Each row is followed by its group and then its class within the group.
[ -5.9  -4.7   4.3  -5.9   1.6   3.9  -2.4 -15.9  23.4  -3.7  26.7 -46.7
 -17.2 -20.3 -25.3   5.6  16.8   9.1 -12.4  -7.4   5.8   7.3  -2.4  14.0
 -17.1  -2.3  -1.9  -1.4  -7.9  -4.3   1.9  -3.9 -27.1 -11.1  -9.7   4.6
  13.0   1.7  10.0   3.8  -0.9  -1.1  24.2  11.0  -0.8  16.3 -36.0  -3.5
  13.6  29.5 -10.7   3.3   8.8  -2.0 -10.3   5.5  51.7   7.8 -12.3   2.2
   6.9 -20.2   1.9 -15.6  46.0  12.3  11.2 -16.4  -5.9  -3.9   6.4  -6.9
  -3.5  -4.9  17.1  -2.9   5.9] : G.K
[-10.4 -24.1   0.3 -10.6   4.4  11.0  -5.1 -41.6   1.0   1.6  16.1   0.2
   3.5 -12.6  13.1  -2.7   1.1   0.8  16.9  -5.8  -1.7  -2.8  13.1 -20.3
  -5.1 -13.8   9.0  11.5  -7.3   1.5   3.3   6.7  10.4   2.8  -7.6   7.5
 -17.8  19.8  10.0 -10.0  -2.1   2.8  26.6  -0.8   1.3  18.8  -5.8 -14.7
   1.6  23.8   1.4  16.5   9.4   0.5  -7.9  -3.8  -3.3  14.6 -16.1  -9.2
  -1.9  -5.4  -2.5 -12.7   9.1  14.0  17.1 -16.5  -3.9   9.1   6.3   9.8
 -12.5  -5.4   7.3   7.1  13.9] : Z.M
[ 11.4 -11.5  14.0 -10.1   0.9  -5.0  -7.1  -3.4   4.6   2.7  10.7  10.1
  -6.0  -6.5   5.8  -7.6  -2.5   2.4 -28.2   3.5  -3.2  22.7  -8.5  15.7
   5.3 -43.2  -6.0  -3.1   7.6  -4.1   8.6 -10.7 -16.9  -7.3   5.9  -9.7
   8.2 -13.0   4.7   8.3 -16.7   5.8  -9.1  -3.2  -1.7   1.4 -35.9  -8.7
   0.6 -14.9 -16.1  -0.5   2.1 -37.4  -3.5  25.5 -49.1   6.4  14.9   7.5
  -9.0 -31.2 -10.1   3.7  17.5  19.3  18.3  27.7  18.8  -2.4  15.9  -2.3
  10.3  -7.4  14.4   2.7  15.3] : C.Q
[  0.5 -26.6   7.5  -8.8   3.2  -3.5  -2.8  -6.3 -24.0  25.2   0.2  14.3
   2.1   9.0   3.9   7.5  -2.5  -9.9  -2.8   2.6 -13.7   1.9 -10.7 -13.0
   5.2 -10.8   3.6 -17.5   0.5   6.9  15.7   1.8   5.8   1.7  -0.8  -8.7
 -23.9   3.6   4.3  -1.7   9.5  -0.2  -5.1  -5.7  12.6  16.3 -17.3  -4.7
  -5.6 -11.7   4.4   0.2   0.7  -7.4   1.8  10.9 -30.5  14.1   7.0   9.4
  -4.7  -8.6 -11.7   6.2  -7.9   0.3   4.5   5.5  -0.9   5.1   5.7   4.1
  -8.4 -16.2   6.0  12.3  19.3] : C.X
[-11.0   2.1  -4.5  -0.6  -0.5   2.2   5.9   8.8 -21.6   0.8 -16.2 -21.5
 -13.4   9.6 -10.0  10.3   7.8  -6.1   1.4  -8.2  -9.6   0.6   2.3   9.0
  -2.7   9.8   2.6  -3.3  -9.1  -0.6  -4.4  -2.7 -17.1   5.7 -11.7  -6.2
  -3.2   7.4   6.4  -3.5   5.4  -2.1  -1.7  -5.9   9.3  22.6  26.0  13.1
  -1.3   5.7   9.0  -8.4  -5.0  -5.8 -10.8 -10.5  -7.0  -1.9   2.3   5.7
  -2.3  10.7  -2.8  12.0   1.1 -13.7  -1.8 -22.9 -18.0   2.3  -9.4   1.2
  -6.3 -17.4  -0.5   2.3 -13.0] : J.D
[  4.9 -19.7   2.8 -14.0   2.2  -1.9   0.0 -46.3  37.3   5.7  20.9   8.6
   3.0 -25.6  12.8   1.8   2.3  15.1  -3.9   1.3  -2.3   0.1 -11.3  -3.0
 -19.4 -13.6  13.7   8.0   1.5  -2.4  -4.7  -2.5   9.2  -5.4  -9.8  18.2
  13.8   1.1  -1.7  -3.2  -6.7  -0.1  32.8   3.3  -8.7   5.0  -6.5 -11.3
  18.7  15.4  -1.0   7.0  11.9  -9.2  -6.9  -5.2  10.5  14.7 -45.0   1.3
   1.8 -14.0   1.3 -27.6  23.3  11.1  -0.3  13.0  -4.1  -5.1   3.4   5.5
  -2.2  14.7   8.5   7.2  16.5] : Z.M
[-14.1  12.8   5.7  -3.9   5.2   2.1   4.2 -35.5   6.3 -19.3  -1.0 -33.3
 -17.5  -0.7   4.5   5.8   8.2  -2.9  -6.2  -8.0   8.0  -3.4   6.4  25.1
  -4.3  14.8  -3.5  -1.5 -16.2  -0.3 -18.4 -10.4 -26.7  -2.8 -17.9   5.1
 -25.4   8.0   3.5  -4.0   8.2  -2.5  24.0  -1.7   9.1  38.7  37.9  12.4
   2.0   6.9  -0.2  16.3  -7.6  -4.5  -7.0 -19.7  36.8   3.3 -10.1   1.9
  13.8   1.4   0.5  -4.9  28.9   0.6   0.3 -26.7  -6.1   5.3  -2.6   3.4
  -1.4  -7.5  -0.4   8.2  -4.2] : G.A
[-18.2  14.9 -10.3   3.6  -0.2   8.0   0.6  13.4 -22.6  -4.2 -15.3 -12.1
   0.6   8.2  -3.1   7.7   2.6  -9.4  -1.0  -6.5   8.8  -3.8   8.6   4.8
 -10.9  31.4   1.5 -21.5  -2.1   3.6  -2.8   7.6  -4.2  10.8  -8.3  -7.1
 -44.2  69.9 -12.3  -3.5  10.0  -7.3  -3.0  -5.3   5.1   8.3  37.9  12.7
 -12.4 -10.1  13.6  13.8 -12.3  17.8  -6.2 -22.2  21.6  -5.7  -6.8   0.2
  -1.6  24.8  21.9  12.1 -10.2 -14.9 -12.7 -25.0   8.1   0.5 -10.8  20.5
  -0.9  -7.7 -11.4  -2.4  -7.8] : J.D
[  2.0  -3.3  -2.2  -2.4   3.6   3.3   6.6  -6.6  24.2  -2.9  18.6 -44.7
 -16.1 -14.4  -2.2  10.8   5.3  10.6  -7.3  -7.9  -0.7  -4.2  -2.5  11.7
  -5.9   7.8   0.6  -8.6 -13.1  -3.5   5.5 -11.5 -10.3 -11.0 -23.2   1.2
  46.4  10.3   7.9  -3.1   0.8  -1.5  37.0  -7.0  -3.4  20.7 -25.6  -4.8
   3.8  38.4 -17.4  -0.1  17.1  -3.3 -25.5   1.6  19.1   5.8 -27.0  -1.6
  15.5  10.2   2.0 -12.0  40.0   4.5  -7.2  -2.7 -10.4 -12.3   3.6  -0.8
   4.9  -1.2   1.8 -18.0  -5.2] : G.K
[  8.4 -19.2   1.5 -13.2  -5.6  -6.3  -7.9 -23.1 -14.8  17.5   7.3  18.9
  17.1 -24.3  24.0   4.8  -2.5   1.0 -20.8  -1.4  -9.8  -5.2 -16.3 -12.6
   5.6 -19.8  -2.2   0.1   1.8  16.5  13.1 -14.2  11.9 -12.7  -6.6  -8.4
 -15.2  -6.0   2.9  -0.8   3.1   2.3   1.4  -2.7  -2.6   5.7 -35.7   6.9
  -2.7  -6.9  -4.0   3.0  -1.0 -25.9   3.0  10.5 -23.8   5.1   0.7   1.1
  -5.5 -19.9 -12.8  10.3   0.7   2.5  15.5  23.2  -1.1   8.5  -0.4  10.3
   2.4 -29.8   3.8  10.0  44.2] : C.X
[  7.1 -12.0  10.2  -9.0   4.5  -5.1  -7.4 -34.0  10.0  -1.8  17.0  22.8
   6.7 -24.9  13.8  -6.1  -4.0  10.6 -14.6   1.1   8.9   1.1   0.8  -6.4
 -25.2 -20.9   2.8  16.1  -3.8 -12.8   1.3   4.2   8.6  -3.1   5.2  17.7
 -14.5  15.2  -2.8  -3.0  -6.7   3.6  20.0  12.7  -6.7 -11.6  -7.3  -3.8
  -1.8   0.6 -12.2  10.9  14.7   3.4  -3.8 -13.1   1.8   7.8  -0.9   8.1
   4.8 -25.1  -2.2 -12.6   2.5  22.3  10.8  37.2   7.3   2.5   8.6   8.8
   3.8  16.2  10.7   4.5  17.2] : Z.M
[  1.2 -35.0  -8.4   4.5  -4.5  -5.9  -1.5  -8.8 -53.3  33.3   1.8  20.6
  15.2   9.3   4.6  16.3  -1.5 -16.5  38.4  -8.7 -18.2  -9.9  12.0 -37.8
  13.9  -3.6   2.7   1.1  -1.6  -0.3  19.2   4.5  16.0   0.7  -6.3 -23.6
 -25.5  20.6   1.1  -4.6   9.7   1.8  13.8  -7.5  15.8  18.5 -40.8   4.1
  -2.4  13.3  23.0  -3.9  -2.5  -6.9  -2.9  -0.4 -28.9  12.2  -7.3  -5.3
 -28.7  10.9 -14.7  29.9 -24.7 -13.4   7.1 -15.5  -2.8  15.3  -8.3   1.3
 -14.8 -32.0  -4.3  14.8  27.5] : C.X
[-10.9 -24.1   1.6  -2.3  -3.9   0.6   1.6   2.1 -22.7  13.2  -9.8  12.2
  -2.9  -0.9  -6.4  -0.4   8.8  -6.2 -10.5  -2.8 -61.5   5.6  -5.4  -5.9
  -0.9  -2.1  10.6  -7.2  -0.7   7.1  15.3  -3.7   0.8  -3.8  -6.2 -16.5
 -11.1  12.2   4.3  -0.3   7.6   0.5  -8.5  -2.3  16.8  25.0  -1.2   4.7
  -0.9   1.7   3.4   0.1  -4.7 -19.0 -11.4   6.2 -37.8   2.5  10.5  -0.5
  -9.5  -4.2  -7.7  17.0  -7.7  -9.1   3.9  -4.3  -4.3  15.4  15.3   3.5
  -2.2 -22.5   3.9  25.8   4.2] : C.Q
[-12.6  -4.5   3.9  -3.7   2.4   0.2   0.3 -45.5  17.7 -14.6  21.5 -33.6
 -17.0 -11.1   7.9  -3.3   9.8   3.1  11.5  -7.8  21.4   0.7   1.5  12.5
  -6.8   6.4  -8.3   8.2  -5.6  -0.5  -6.1  -5.0 -21.0  -6.0   0.6  12.6
 -18.2   4.5   9.6  -6.2  -4.8  10.4 -15.0  18.7   1.1  26.9   7.7  -1.9
  14.6  12.9 -11.1   8.0   9.5   1.1  -9.0  -5.5  32.1  -6.6   1.7  -8.8
  13.7   4.2   3.1 -29.1  31.7  14.9   7.1 -27.4  -5.8  -2.9  10.2   3.2
 -16.7   6.7   8.2   7.4 -14.3] : G.A
[ -3.3  16.7  -1.8   7.4  -5.7   0.1  -9.8  12.2  -7.7  -3.7  -7.3 -33.8
  -7.5   3.6  -8.9   1.8  -2.5  -1.0  -7.2   3.7   8.1  -5.5   6.9   8.8
  -6.6  10.4  -9.6 -12.5  -3.5  -7.0   5.2 -15.6 -34.6 -13.1   3.3  -2.8
 -22.1 -24.9   9.4  -4.4  10.4 -14.2  -1.7  12.6   9.8   6.1 -30.3   9.4
   0.8  -8.0  -0.4  -9.8  -4.1  12.7  17.2  -8.9  61.4 -10.5  17.1  -5.4
   2.3  -1.9  -3.9   7.2   6.4 -14.2   3.1 -21.8   2.8 -11.8 -16.0  11.8
   3.2 -27.8  -8.3 -13.1  15.9] : J.P
[-15.9  14.7  -7.2  13.5  -1.9  10.7   1.8  14.7 -17.9  -1.8  -7.3 -36.1
 -12.7  19.4  -9.2   9.0  -9.2   0.7   9.9  -2.3   0.2  -4.6   3.1   1.7
   0.4  27.5  -5.0  -7.0  -7.0   2.8  -7.5  -3.4 -32.4  -3.7  -1.3  -3.3
 -14.6 -13.9   2.1 -10.1   3.7  -7.8 -11.0   6.2  13.1  21.3  -2.7  18.8
   6.5  10.3   9.1 -12.1 -23.3  19.7  15.0 -10.2  50.5 -10.4   0.0 -14.2
   3.2  21.9   0.4  22.6  -0.7 -31.1 -10.2 -30.6   0.5  -5.0  -7.5  -7.1
  -4.0 -28.0  -5.2 -12.0  -5.0] : J.P
[ -4.7   9.6  -6.9   2.2  -4.3   3.7   1.3   8.2 -13.3  -9.1 -18.6  -9.0
   0.1   0.6  -8.5   2.9   1.8  -8.4 -12.6 -25.5   1.4   2.6   8.1  11.5
   1.1  16.1  -3.9  -2.5  -8.5  -0.8   3.1   5.8  -4.4   5.9  -6.3   4.6
  -7.7  13.5   2.7  -8.9   6.4  -2.1   0.1  -8.4  11.3  18.4  32.8   8.2
  -4.7 -11.2   4.8   4.5  -4.0   5.2 -14.9 -12.1   4.0   7.9   0.7   5.2
   6.2   7.1   8.5  15.6  -5.5 -10.1  -6.4 -14.6   0.5  -1.5 -22.5   0.0
   6.2   1.7  -4.2   3.6  -6.6] : J.D
